Below is a small trained network, with its code and all its weights. Each question gives an input and a target symbol and asks what happens when units are switched off, that is, made to give their printed mean instead of their output.

import numpy as np


def w(rows, s, z=0):
    codes = np.array(rows[::2]) - 128.0
    scale = np.full(codes.shape[1], s)
    scale[-1] = z or s
    return codes * scale


def norm(h):
    return h / np.sqrt((h * h).mean(-1, keepdims=True) + 1e-5)


def f(y):
    return y / 2 * (1 + np.tanh(0.7978845608 * (y + 0.044715 * y**3)))


def softmax(a):
    e = np.exp(a - a.max(-1, keepdims=True))
    return e / e.sum(-1, keepdims=True)


def log_softmax(a):
    a = a - a.max(-1, keepdims=True)
    return a - np.log(np.exp(a).sum(-1, keepdims=True))


def net(x, mask):
    ids = ['βεμπτψω'.index(c) for c in x.split()]
    T = len(ids)
    res = E[ids] + P[:T]
    r = norm(res)
    for j in range(2):
        rows = slice(2 * j, 2 * j + 2)
        q, k, v = (r @ M[0][rows].T for M in (Q, K, V))
        z = softmax(np.where(np.tri(T) > 0, q @ k.T / 2**0.5, -1e9)) @ v
        o = O[0][rows]
        res = res + np.where(mask[j], z, o[:, -1]) @ o[:, :-1]
    y = f(norm(res) @ A[0][:, :-1].T + A[0][:, -1])
    res = res + np.where(mask[2:14], y, B[0][:, -1]) @ B[0][:, :-1]
    return log_softmax(norm(res)[-1] @ U[:, :-1].T + U[:, -1])


Q, K, V, O, A, B = {}, {}, {}, {}, {}, {}
E = w([
[80,107,172,139],'β',
[168,185,119,127],'ε',
[125,67,239,137],'μ',
[112,73,160,165],'π',
[50,130,225,111],'τ',
[90,120,145,164],'ψ',
[188,153,130,252],'ω',
],0.015)
P = w([
[106,171,120,135],'0',
[127,149,63,152],'1',
[157,179,190,98],'2',
[109,59,176,107],'3',
[66,151,136,181],'4',
[249,165,2,155],'5',
[104,85,123,78],'6',
[66,151,124,100],'7',
[107,189,166,201],'8',
[97,83,121,87],'9',
],0.009)
Q[0] = w([
[162,182,221,178],'H1',
[185,147,72,143],'H1',
[127,114,219,105],'H2',
[61,208,126,2],'H2',
],0.0083)
K[0] = w([
[157,123,10,203],'H1',
[56,165,121,131],'H1',
[111,122,133,68],'H2',
[186,108,82,220],'H2',
],0.011)
V[0] = w([
[23,254,234,31],'H1',
[195,126,157,85],'H1',
[159,206,136,130],'H2',
[97,112,222,9],'H2',
],0.0062)
O[0] = w([
[144,227,70,38,150],'H1',
[122,16,131,91,41],'H1',
[254,155,41,73,90],'H2',
[137,177,104,79,252],'H2',
],0.0068,0.0028)
A[0] = w([
[116,165,173,93,63],'N1',
[201,97,220,200,110],'N2',
[66,197,102,213,209],'N3',
[122,80,224,98,234],'N4',
[24,163,135,168,11],'N5',
[207,91,67,90,155],'N6',
[64,189,154,131,226],'N7',
[171,159,110,58,174],'N8',
[224,140,67,64,124],'N9',
[147,135,74,129,2],'N10',
[161,140,110,101,28],'N11',
[144,101,78,244,53],'N12',
],0.011,0.0037)
B[0] = w([
[69,163,71,120,152],'N1',
[14,69,165,165,196],'N2',
[207,139,255,131,231],'N3',
[44,81,187,34,254],'N4',
[144,65,195,143,196],'N5',
[193,169,52,84,130],'N6',
[235,49,162,138,252],'N7',
[129,191,61,108,150],'N8',
[209,122,109,123,148],'N9',
[91,160,94,55,119],'N10',
[72,186,47,74,117],'N11',
[67,226,174,158,152],'N12',
],0.0068,0.0084)
U = w([
[198,138,177,163,223],'β',
[143,99,40,169,76],'ε',
[87,94,78,136,2],'μ',
[111,42,109,173,113],'π',
[24,205,119,24,133],'τ',
[254,4,187,130,39],'ψ',
[53,127,90,234,105],'ω',
],0.0068,0.0037)

Each question gives the input, a string of symbols that net reads in full, and the target symbol t.
The units are the heads (2 rows each of Q, K, V and O) and the neurons (one row each of A and B). Each row of codes is followed by its name. A weight is (code - 128) times the scale printed after its matrix; where a second scale follows, it is the last column's (O, A, B and U).
mask holds one flag per unit, heads first, then neurons. A switched-off unit (its flag False) gives its mean, the last column of its rows in O or B, instead of its output. The means were averaged over made-up inputs and are rounded, as every weight is.
A unit's drop is (log p(t) with every unit on - log p(t) with that unit switched off) / (log p(t) with every unit on - log p(t) with every unit switched off).
The circuit of an input: a set's keep is (log p(t) with only the set's units on - log p(t) with every unit switched off) / (log p(t) with every unit on - log p(t) with every unit switched off). Starting from the 12 units with the biggest drops (on a tie, the unit counted first), units are removed one at a time, each time the one whose removal leaves the highest keep (on an exact tie, the one counted first), for as long as the keep stays at least 0.8.
units of the circuit, in order: the units of the circuit, biggest drop first
k most important neurons: the k neurons with the biggest drops, biggest first
heads that matter: for each layer, one digit per head in row order, 1 if its drop is at least 0.15 and else 0, layers parted by /
drop when u is switched off: that unit's drop, to one decimal
input τ τ τ, target τ: units of the circuit, in order => (H1; N3)
input τ τ ψ, target τ: units of the circuit, in order => (H1)
input β ε τ π τ ψ ω, target ω: heads that matter => 10
input ψ π ε ω, target ω: heads that matter => 00
input μ ε π ψ μ τ β ψ, target ψ: heads that matter => 00
input β τ π μ, target τ: 2 most important neurons => (N4; N7)
input τ β τ β, target τ: heads that matter => 11
input ε τ τ, target τ: 2 most important neurons => (N3; N1)
input β τ ε π, target τ: 2 most important neurons => (N7; N4)
input β τ π, target τ: 2 most important neurons => (N3; N1)
input β τ β, target τ: drop when H1 is switched off => 0.7
input ω ε ψ β τ τ β ψ, target ψ: drop when N3 is switched off => -0.1
input ε β ε ε β, target ψ: drop when H2 is switched off => 0.1
input ψ τ μ, target τ: drop when N10 is switched off => 0.0
